Below are the code and all the weights of a small trained network. Each question names an input and a target symbol and asks about switching units off, where a switched-off unit gives its printed mean instead of its output.

import numpy as np


def w(rows, s, z=0):
    codes = np.array(rows[::2]) - 128.0
    scale = np.full(codes.shape[1], s)
    scale[-1] = z or s
    return codes * scale


def f(y):
    return np.maximum(y, 0)


def softmax(a):
    e = np.exp(a - a.max(-1, keepdims=True))
    return e / e.sum(-1, keepdims=True)


def log_softmax(a):
    a = a - a.max(-1, keepdims=True)
    return a - np.log(np.exp(a).sum(-1, keepdims=True))


def net(x, mask):
    ids = ['ΛΩαβημσ'.index(c) for c in x.split()]
    T = len(ids)
    res = E[ids] + P[:T]
    r = res
    for j in range(2):
        rows = slice(2 * j, 2 * j + 2)
        q, k, v = (r @ M[0][rows].T for M in (Q, K, V))
        z = softmax(np.where(np.tri(T) > 0, q @ k.T / 2**0.5, -1e9)) @ v
        o = O[0][rows]
        res = res + np.where(mask[j], z, o[:, -1]) @ o[:, :-1]
    y = f(res @ A[0][:, :-1].T + A[0][:, -1])
    res = res + np.where(mask[2:10], y, B[0][:, -1]) @ B[0][:, :-1]
    return log_softmax(res[-1] @ U[:, :-1].T + U[:, -1])


Q, K, V, O, A, B = {}, {}, {}, {}, {}, {}
E = w([
[16,187,156,136,131,72,99],'Λ',
[98,3,147,102,67,124,79],'Ω',
[131,170,122,178,169,155,98],'α',
[86,92,106,182,125,157,114],'β',
[155,166,73,55,135,38,54],'η',
[69,81,230,116,190,137,34],'μ',
[215,113,7,180,26,95,133],'σ',
],0.0082)
P = w([
[6,148,123,234,186,211,241],'0',
[155,197,64,67,53,36,49],'1',
[163,116,118,120,116,77,7],'2',
[169,107,106,156,119,89,13],'3',
[161,117,113,192,112,102,14],'4',
[173,78,114,198,95,127,2],'5',
],0.0056)
Q[0] = w([
[132,71,99,212,94,97,3],'H1',
[113,143,101,191,79,55,33],'H1',
[108,51,119,221,109,105,30],'H2',
[168,138,149,39,136,205,232],'H2',
],0.0058)
K[0] = w([
[36,146,132,221,187,254,237],'H1',
[111,77,136,183,176,206,206],'H1',
[162,87,94,219,106,159,196],'H2',
[85,168,146,89,139,92,105],'H2',
],0.0065)
V[0] = w([
[161,207,65,164,77,119,162],'H1',
[179,2,87,137,39,120,145],'H1',
[208,148,66,127,72,65,133],'H2',
[106,180,118,103,85,41,79],'H2',
],0.0084)
O[0] = w([
[41,190,7,163,166,182,33,220],'H1',
[83,51,125,234,50,53,70,149],'H1',
[118,38,64,172,253,119,146,254],'H2',
[131,116,112,49,177,60,232,171],'H2',
],0.0069,0.005)
A[0] = w([
[132,147,85,63,228,177,253,206],'N1',
[132,165,229,28,48,130,235,148],'N2',
[96,104,12,140,225,175,115,251],'N3',
[171,80,179,178,142,49,189,144],'N4',
[166,196,148,37,70,93,32,242],'N5',
[67,118,169,149,182,76,171,186],'N6',
[198,159,233,38,117,145,126,154],'N7',
[12,232,104,109,121,135,171,65],'N8',
],0.0057,0.0033)
B[0] = w([
[103,148,55,32,139,128,187,162],'N1',
[161,91,131,221,143,42,190,144],'N2',
[110,169,104,103,168,117,45,249],'N3',
[111,52,80,152,78,76,216,139],'N4',
[105,254,250,189,37,229,114,155],'N5',
[163,58,72,102,108,53,187,146],'N6',
[206,177,199,199,188,112,173,143],'N7',
[115,110,70,167,140,131,208,144],'N8',
],0.0064,0.012)
U = w([
[115,161,107,17,145,168,142,95],'Λ',
[101,67,143,139,22,94,162,121],'Ω',
[139,170,118,105,118,253,128,56],'α',
[200,155,184,171,128,150,108,247],'β',
[154,72,70,103,178,52,115,137],'η',
[136,122,112,152,132,104,240,21],'μ',
[36,156,118,206,110,176,85,188],'σ',
],0.0067,0.0012)

Each question gives the input, a string of symbols that net reads in full, and the target symbol t.
The units are the heads (2 rows each of Q, K, V and O) and the neurons (one row each of A and B). Each row of codes is followed by its name. A weight is (code - 128) times the scale printed after its matrix; where a second scale follows, it is the last column's (O, A, B and U).
mask holds one flag per unit, heads first, then neurons. A switched-off unit (its flag False) gives its mean, the last column of its rows in O or B, instead of its output. The means were averaged over made-up inputs and are rounded, as every weight is.
A unit's drop is (log p(t) with every unit on - log p(t) with that unit switched off) / (log p(t) with every unit on - log p(t) with every unit switched off).
The circuit of an input: a set's keep is (log p(t) with only the set's units on - log p(t) with every unit switched off) / (log p(t) with every unit on - log p(t) with every unit switched off). Starting from all 10 units, units are removed one at a time, each time the one whose removal leaves the highest keep (on an exact tie, the one counted first), for as long as the keep stays at least 0.8.
units of the circuit, in order: the units of the circuit, biggest drop first
k most important neurons: the k neurons with the biggest drops, biggest first
which heads matter: for each layer, one digit per head in row order, 1 if its drop is at least 0.15 and else 0, layers parted by /
drop when u is switched off: that unit's drop, to one decimal
input μ σ Λ Ω, target μ: units of the circuit, in order	H1, N3, N7, N4
input η α σ σ Λ, target η: units of the circuit, in order	H2, N6
input μ Λ Λ Λ, target μ: which heads matter	10
input Λ Λ η, target Λ: units of the circuit, in order	H1
input Λ μ Λ, target β: units of the circuit, in order	H2, H1, N5, N7
input Ω Λ σ σ σ Ω, target Ω: which heads matter	10
input Ω Ω α σ Λ Λ, target Ω: units of the circuit, in order	H1, N3, N4
input σ β Ω, target σ: which heads matter	11
input Λ α Ω Λ α, target α: units of the circuit, in order	H1, H2, N5
input Λ μ Ω, target β: units of the circuit, in order	H2, H1, N7, N5
input μ Λ Λ, target β: units of the circuit, in order	H2, H1, N7
input μ σ Ω σ σ, target μ: units of the circuit, in order	H1, N3
input Λ σ β Ω, target Λ: units of the circuit, in order	H1, N1
input Λ σ σ σ Ω, target Λ: 2 most important neurons	N1, N2
input η σ Ω σ Λ, target η: 2 most important neurons	N6, N5
input Λ Λ σ Λ, target Λ: drop when N7 is switched off	0.0
input Ω Λ Λ σ Λ μ, target Ω: drop when H1 is switched off	0.9
input Λ β σ, target Λ: drop when N6 is switched off	0.0
input μ Λ α, target β: drop when H2 is switched off	0.8
